Here is a tiny trained network, its code and every weight. The questions are about switching its units off for an input and a class, where a switched-off unit gives its printed mean instead of its output.

import numpy as np


def w(rows, s, z=0):
    codes = np.array(rows[::2]) - 128.0
    scale = np.full(codes.shape[1], s)
    scale[-1] = z or s
    return codes * scale


def f(y):
    return np.maximum(y, 0)


def log_softmax(a):
    a = a - a.max(-1, keepdims=True)
    return a - np.log(np.exp(a).sum(-1, keepdims=True))


def net(x, mask):
    res = np.array(x, float).reshape(1, 6) / 4 @ E
    y = f(res @ A[0][:, :-1].T + A[0][:, -1])
    res = res + np.where(mask, y, B[0][:, -1]) @ B[0][:, :-1]
    return log_softmax(res[-1] @ U[:, :-1].T + U[:, -1])


A, B = {}, {}
E = w([
[125,129,128,146,118,132,142,131,117],'x0',
[117,116,36,142,59,124,158,159,242],'x1',
[145,249,145,104,154,144,238,84,165],'x2',
[209,67,123,97,166,221,185,188,130],'x3',
[125,131,123,106,130,132,115,124,131],'x4',
[108,133,108,135,127,148,140,125,104],'x5',
],0.013)
A[0] = w([
[57,183,134,160,97,49,79,75,116,147],'neuron 0',
[86,174,141,152,126,75,88,87,91,123],'neuron 1',
[143,101,115,155,152,76,157,130,117,98],'neuron 2',
[95,156,135,122,118,61,118,135,107,132],'neuron 3',
[132,37,130,153,99,138,77,163,89,106],'neuron 4',
[154,119,183,98,113,154,135,119,110,151],'neuron 5',
[129,75,99,118,111,116,75,155,109,83],'neuron 6',
[128,146,158,110,147,104,148,143,99,111],'neuron 7',
[139,146,102,102,99,169,130,156,82,161],'neuron 8',
[171,98,127,113,143,154,155,136,91,130],'neuron 9',
[119,130,3,141,77,127,139,166,243,1],'neuron 10',
[106,199,135,89,165,96,203,135,126,102],'neuron 11',
[140,119,120,136,137,126,129,110,130,85],'neuron 12',
[109,173,120,108,161,125,155,157,137,69],'neuron 13',
[86,54,101,157,138,75,54,140,101,98],'neuron 14',
[94,142,112,111,80,72,123,107,147,124],'neuron 15',
[164,171,175,124,134,120,205,41,139,115],'neuron 16',
[131,201,142,112,159,143,161,117,143,94],'neuron 17',
[147,137,192,104,154,134,99,105,35,32],'neuron 18',
[147,212,121,126,130,139,159,79,157,108],'neuron 19',
[96,77,137,152,125,102,66,184,77,99],'neuron 20',
[156,158,133,153,142,136,81,133,150,145],'neuron 21',
[192,72,119,72,152,196,171,191,119,127],'neuron 22',
[235,97,140,112,152,220,144,190,107,132],'neuron 23',
[145,140,217,132,203,137,96,93,34,42],'neuron 24',
],0.013,0.0061)
B[0] = w([
[92,204,34,121,234,35,220,92,186,249],'neuron 0',
[116,161,67,163,213,64,186,64,176,211],'neuron 1',
[152,137,148,128,153,134,112,125,131,133],'neuron 2',
[142,159,132,149,154,82,151,120,164,182],'neuron 3',
[166,145,137,39,83,128,123,205,75,212],'neuron 4',
[103,116,120,155,89,115,139,96,139,167],'neuron 5',
[182,190,133,126,100,156,89,139,97,185],'neuron 6',
[88,99,151,155,104,142,121,151,99,159],'neuron 7',
[123,152,136,127,165,116,117,100,112,156],'neuron 8',
[98,121,107,108,153,77,141,101,156,177],'neuron 9',
[62,2,232,238,51,215,107,51,153,251],'neuron 10',
[185,155,136,78,77,109,105,160,74,205],'neuron 11',
[132,100,124,113,147,131,133,150,138,128],'neuron 12',
[152,98,125,116,116,122,108,164,84,157],'neuron 13',
[192,155,110,76,118,139,94,154,50,215],'neuron 14',
[101,113,112,145,181,95,152,100,137,189],'neuron 15',
[178,115,114,64,107,150,81,182,42,217],'neuron 16',
[173,118,108,85,66,139,118,193,66,192],'neuron 17',
[73,71,168,152,75,182,121,101,162,205],'neuron 18',
[181,143,84,75,88,180,78,180,70,206],'neuron 19',
[162,130,123,47,111,183,75,202,82,203],'neuron 20',
[145,159,131,144,114,126,131,157,154,140],'neuron 21',
[126,205,76,148,178,79,153,96,186,232],'neuron 22',
[82,198,33,142,242,18,213,136,179,238],'neuron 23',
[77,13,237,223,43,219,133,48,194,232],'neuron 24',
],0.0092,0.02)
U = w([
[100,165,60,133,230,62,202,104,157,153],'0',
[221,124,117,35,91,167,78,188,2,6],'1',
[56,10,213,221,78,203,130,70,145,238],'2',
],0.0097,0.0019)

Each question gives the input, the list of numbers given to net, and the class t.
The units are the neurons (one row each of A and B). Each row of codes is followed by its name. A weight is (code - 128) times the scale printed after its matrix; where a second scale follows, it is the last column's (A, B and U).
mask holds one flag per neuron, in row order. A switched-off neuron (its flag False) gives its mean, the last column of its row in B, instead of its output. The means were averaged over made-up inputs and are rounded, as every weight is.
A unit's drop is (log p(t) with every unit on - log p(t) with that unit switched off) / (log p(t) with every unit on - log p(t) with every unit switched off).
The circuit of an input: a set's keep is (log p(t) with only the set's units on - log p(t) with every unit switched off) / (log p(t) with every unit on - log p(t) with every unit switched off). Starting from the 12 units with the biggest drops (on a tie, the unit counted first), units are removed one at a time, each time the one whose removal leaves the highest keep (on an exact tie, the one counted first), for as long as the keep stays at least 0.8.
circuit, biggest first: the units of the circuit, biggest drop first
most important unit: the unit with the biggest drop
top k neurons: the k neurons with the biggest drops, biggest first
drop of u: that unit's drop, to one decimal
input [0,7,-3,-6,4,-5], class 2: circuit, biggest first -> (neuron 10)
input [-3,-1,-6,6,-2,5], class 0: top 4 neurons -> (neuron 23; neuron 22; neuron 16; neuron 19)
input [2,-8,-5,8,3,5], class 0: top 3 neurons -> (neuron 23; neuron 22; neuron 10)
input [-7,-6,-1,6,7,2], class 0: top 3 neurons -> (neuron 23; neuron 10; neuron 22)
input [-2,-6,6,5,-7,-6], class 1: top 2 neurons -> (neuron 16; neuron 10)
input [-6,1,7,6,-2,2], class 1: top 2 neurons -> (neuron 0; neuron 16)
input [-5,-7,-7,-7,0,-7], class 0: top 2 neurons -> (neuron 0; neuron 1)
input [3,-2,-4,4,-3,3], class 0: top 3 neurons -> (neuron 23; neuron 16; neuron 22)
input [8,-4,4,-1,5,0], class 1: top 3 neurons -> (neuron 10; neuron 16; neuron 11)
input [2,6,-6,1,3,-6], class 1: top 2 neurons -> (neuron 24; neuron 4)
input [-6,6,6,-3,-5,7], class 1: top 2 neurons -> (neuron 24; neuron 19)
input [8,8,2,7,-2,-6], class 2: top 2 neurons -> (neuron 10; neuron 0)
input [0,8,7,7,0,5], class 2: top 3 neurons -> (neuron 10; neuron 0; neuron 1)
input [-4,-8,-5,-1,0,8], class 2: most important unit -> neuron 24
input [-2,-7,-1,8,-6,3], class 0: top 3 neurons -> (neuron 23; neuron 22; neuron 10)
input [-7,-2,-6,-5,-8,0], class 1: drop of neuron 20 -> 2.7
input [-4,-5,6,2,-6,-8], class 1: drop of neuron 16 -> 0.2
input [-5,8,4,4,-7,0], class 2: drop of neuron 10 -> 1.4
